Here is a tiny trained network, its code and every weight. The questions are about switching its units off for an input and a target symbol, where a switched-off unit gives its printed mean instead of its output.

import numpy as np


def w(rows, s, z=0):
    codes = np.array(rows[::2]) - 128.0
    scale = np.full(codes.shape[1], s)
    scale[-1] = z or s
    return codes * scale


def norm(h):
    return h / np.sqrt((h * h).mean(-1, keepdims=True) + 1e-5)


def f(y):
    return np.maximum(y, 0)


def softmax(a):
    e = np.exp(a - a.max(-1, keepdims=True))
    return e / e.sum(-1, keepdims=True)


def log_softmax(a):
    a = a - a.max(-1, keepdims=True)
    return a - np.log(np.exp(a).sum(-1, keepdims=True))


def net(x, mask):
    ids = ['βγηθξπστ'.index(c) for c in x.split()]
    T = len(ids)
    res = E[ids] + P[:T]
    r = norm(res)
    for j in range(3):
        rows = slice(3 * j, 3 * j + 3)
        q, k, v = (r @ M[0][rows].T for M in (Q, K, V))
        z = softmax(np.where(np.tri(T) > 0, q @ k.T / 3**0.5, -1e9)) @ v
        o = O[0][rows]
        res = res + np.where(mask[j], z, o[:, -1]) @ o[:, :-1]
    y = f(norm(res) @ A[0][:, :-1].T + A[0][:, -1])
    res = res + np.where(mask[3:19], y, B[0][:, -1]) @ B[0][:, :-1]
    return log_softmax(norm(res)[-1] @ U[:, :-1].T + U[:, -1])


Q, K, V, O, A, B = {}, {}, {}, {}, {}, {}
E = w([
[133,105,134,107,89,116,86,151,197],'β',
[104,105,120,165,88,93,103,137,72],'γ',
[176,151,44,120,91,132,160,102,138],'η',
[114,133,137,126,63,103,173,113,122],'θ',
[157,101,138,121,25,134,155,87,138],'ξ',
[111,196,98,136,127,94,151,143,112],'π',
[122,165,148,136,120,146,87,190,87],'σ',
[1,53,76,115,184,192,202,131,171],'τ',
],0.032)
P = w([
[123,175,168,19,170,100,88,11,69],'0',
[81,175,84,157,50,150,75,62,124],'1',
[92,170,101,161,63,154,99,99,146],'2',
[104,166,117,162,71,145,129,126,156],'3',
[115,159,125,148,80,142,148,144,157],'4',
[122,142,129,135,86,131,158,157,150],'5',
[129,139,143,136,96,132,171,172,152],'6',
[137,129,147,130,102,127,178,183,148],'7',
[143,122,144,133,108,129,180,194,148],'8',
[146,110,143,126,110,129,186,201,149],'9',
[149,106,148,126,118,135,191,208,150],'10',
[158,85,138,123,119,141,196,216,147],'11',
],0.011)
Q[0] = w([
[108,117,100,124,129,175,101,177,252],'H1',
[140,141,102,119,197,122,173,85,140],'H1',
[136,154,120,141,173,150,105,154,96],'H1',
[67,117,108,112,165,108,125,135,148],'H2',
[122,52,153,130,177,139,94,102,164],'H2',
[121,143,147,170,126,96,136,132,133],'H2',
[89,152,132,153,189,129,171,115,71],'H3',
[161,140,160,127,200,169,112,129,113],'H3',
[98,116,154,153,191,167,112,111,48],'H3',
],0.013)
K[0] = w([
[120,63,90,121,235,254,185,153,187],'H1',
[148,194,46,100,92,96,154,77,123],'H1',
[187,173,93,138,181,96,92,209,106],'H1',
[109,156,96,91,110,49,58,164,132],'H2',
[193,156,150,56,69,64,43,99,165],'H2',
[164,124,136,123,120,124,140,151,102],'H2',
[71,206,96,93,65,39,113,107,92],'H3',
[189,224,145,112,87,121,92,180,113],'H3',
[154,131,154,147,87,84,45,113,58],'H3',
],0.0091)
V[0] = w([
[42,89,215,146,155,153,107,196,143],'H1',
[145,102,147,139,114,199,87,128,142],'H1',
[49,177,80,121,142,111,192,140,138],'H1',
[159,207,154,160,150,79,114,126,89],'H2',
[32,151,122,101,175,193,132,144,191],'H2',
[121,151,114,87,112,162,141,70,6],'H2',
[117,143,158,98,112,152,95,163,70],'H3',
[80,81,70,56,118,116,149,73,187],'H3',
[177,73,94,201,110,96,98,130,99],'H3',
],0.011)
O[0] = w([
[100,213,124,141,176,140,239,15,173,162],'H1',
[130,165,102,205,218,116,147,135,71,139],'H1',
[175,76,227,92,99,191,230,140,194,173],'H1',
[113,87,52,212,208,118,18,61,163,122],'H2',
[107,190,170,88,168,109,254,124,171,164],'H2',
[10,232,87,167,182,92,156,65,89,80],'H2',
[117,35,100,92,103,91,247,174,175,111],'H3',
[24,179,98,217,252,126,176,97,45,254],'H3',
[112,161,84,66,36,96,182,90,86,79],'H3',
],0.0076,0.0071)
A[0] = w([
[175,144,98,95,97,159,153,3,141,84],'N1',
[178,120,156,121,137,163,166,110,130,78],'N2',
[190,79,166,65,108,132,143,127,150,89],'N3',
[124,93,123,83,93,119,111,130,86,75],'N4',
[146,125,168,114,144,170,184,115,123,2],'N5',
[108,120,147,149,171,129,100,122,98,73],'N6',
[142,122,110,113,100,121,126,131,127,166],'N7',
[123,94,136,143,113,138,122,118,144,27],'N8',
[105,159,110,147,170,111,102,85,73,34],'N9',
[112,121,148,129,161,101,124,140,83,108],'N10',
[122,118,125,147,129,114,115,116,151,176],'N11',
[138,52,107,64,142,131,121,95,124,212],'N12',
[114,60,132,88,104,136,139,112,105,125],'N13',
[164,122,148,69,112,127,128,121,138,31],'N14',
[145,96,139,108,100,126,136,147,153,151],'N15',
[99,157,116,150,154,125,122,143,103,127],'N16',
],0.025,0.0063)
B[0] = w([
[196,180,91,8,136,125,107,4,35,146],'N1',
[139,186,175,137,165,135,133,178,100,195],'N2',
[116,60,84,101,57,60,63,73,161,220],'N3',
[102,94,168,153,158,142,155,173,202,156],'N4',
[119,173,162,150,143,129,130,211,107,210],'N5',
[164,145,102,64,137,117,128,107,105,170],'N6',
[103,111,141,132,126,140,145,140,140,171],'N7',
[139,141,110,119,129,112,145,111,126,137],'N8',
[184,199,145,56,178,110,133,93,85,237],'N9',
[189,142,88,78,104,161,92,82,93,160],'N10',
[134,119,127,123,108,157,150,143,88,224],'N11',
[135,153,115,134,102,133,129,199,92,149],'N12',
[150,134,104,156,112,120,130,206,132,153],'N13',
[118,120,166,127,151,107,121,100,147,152],'N14',
[140,168,158,142,193,113,120,117,114,227],'N15',
[112,93,112,124,98,145,110,124,122,254],'N16',
],0.018,0.0091)
U = w([
[120,206,117,43,86,97,173,89,52,137],'β',
[61,120,107,124,37,136,160,164,99,194],'γ',
[108,199,173,147,158,104,163,188,107,118],'η',
[71,118,150,119,117,42,125,87,160,232],'θ',
[3,90,144,76,189,154,190,73,121,151],'ξ',
[89,155,146,128,101,122,146,95,110,5],'π',
[79,148,148,119,114,118,154,96,113,4],'σ',
[76,150,149,117,116,123,147,98,108,4],'τ',
],0.0078,0.0036)

Each question gives the input, a string of symbols that net reads in full, and the target symbol t.
The units are the heads (3 rows each of Q, K, V and O) and the neurons (one row each of A and B). Each row of codes is followed by its name. A weight is (code - 128) times the scale printed after its matrix; where a second scale follows, it is the last column's (O, A, B and U).
mask holds one flag per unit, heads first, then neurons. A switched-off unit (its flag False) gives its mean, the last column of its rows in O or B, instead of its output. The means were averaged over made-up inputs and are rounded, as every weight is.
A unit's drop is (log p(t) with every unit on - log p(t) with that unit switched off) / (log p(t) with every unit on - log p(t) with every unit switched off).
The circuit of an input: a set's keep is (log p(t) with only the set's units on - log p(t) with every unit switched off) / (log p(t) with every unit on - log p(t) with every unit switched off). Starting from the 12 units with the biggest drops (on a tie, the unit counted first), units are removed one at a time, each time the one whose removal leaves the highest keep (on an exact tie, the one counted first), for as long as the keep stays at least 0.8.
circuit, biggest first: the units of the circuit, biggest drop first
unit that matters most: the unit with the biggest drop
top k neurons: the k neurons with the biggest drops, biggest first
which heads matter: for each layer, one digit per head in row order, 1 if its drop is at least 0.15 and else 0, layers parted by /
drop when u is switched off: that unit's drop, to one decimal
input β τ η β β θ ξ, target η: circuit, biggest first : N5; N2
input γ ξ β θ σ β θ β ξ, target γ: which heads matter : 110
input β β ξ σ θ η ξ, target γ: top 3 neurons : N9; N4; N13
input π τ π σ θ β π θ, target η: circuit, biggest first : N5; H3; H1
input β β γ π γ, target γ: circuit, biggest first : H3; N4; N15; H2
input η β η β θ θ, target γ: circuit, biggest first : H1; N9
input σ π π θ β γ η η σ σ ξ σ, target θ: circuit, biggest first : H3; N3
input β π π σ π, target η: unit that matters most : H3
input β π β θ β τ, target η: top 2 neurons : N5; N2
input θ β β β π β γ β γ, target γ: top 4 neurons : N4; N15; N2; N5
input β β β β η σ θ β σ, target γ: top 3 neurons : N9; N15; N16
input β β π θ β β π ξ η σ β η, target γ: which heads matter : 100
input π β η π π, target η: top 2 neurons : N3; N15
input τ β β θ π β β β β β η, target η: which heads matter : 001
input π β σ β β π σ π γ η π, target θ: which heads matter : 101
input β η σ γ β π β, target η: top neuron : N3
input β π β π π β β β θ η θ, target γ: which heads matter : 110
input τ β η π η, target η: which heads matter : 101
input ξ β τ θ, target η: which heads matter : 010
input γ σ β π β τ ξ ξ, target η: unit that matters most : H2
input θ β β, target γ: drop when H3 is switched off : 1.1
input ξ σ η β β, target γ: drop when H2 is switched off : 1.2
input π π θ ξ β β σ π σ β θ β, target θ: drop when N3 is switched off : 0.6
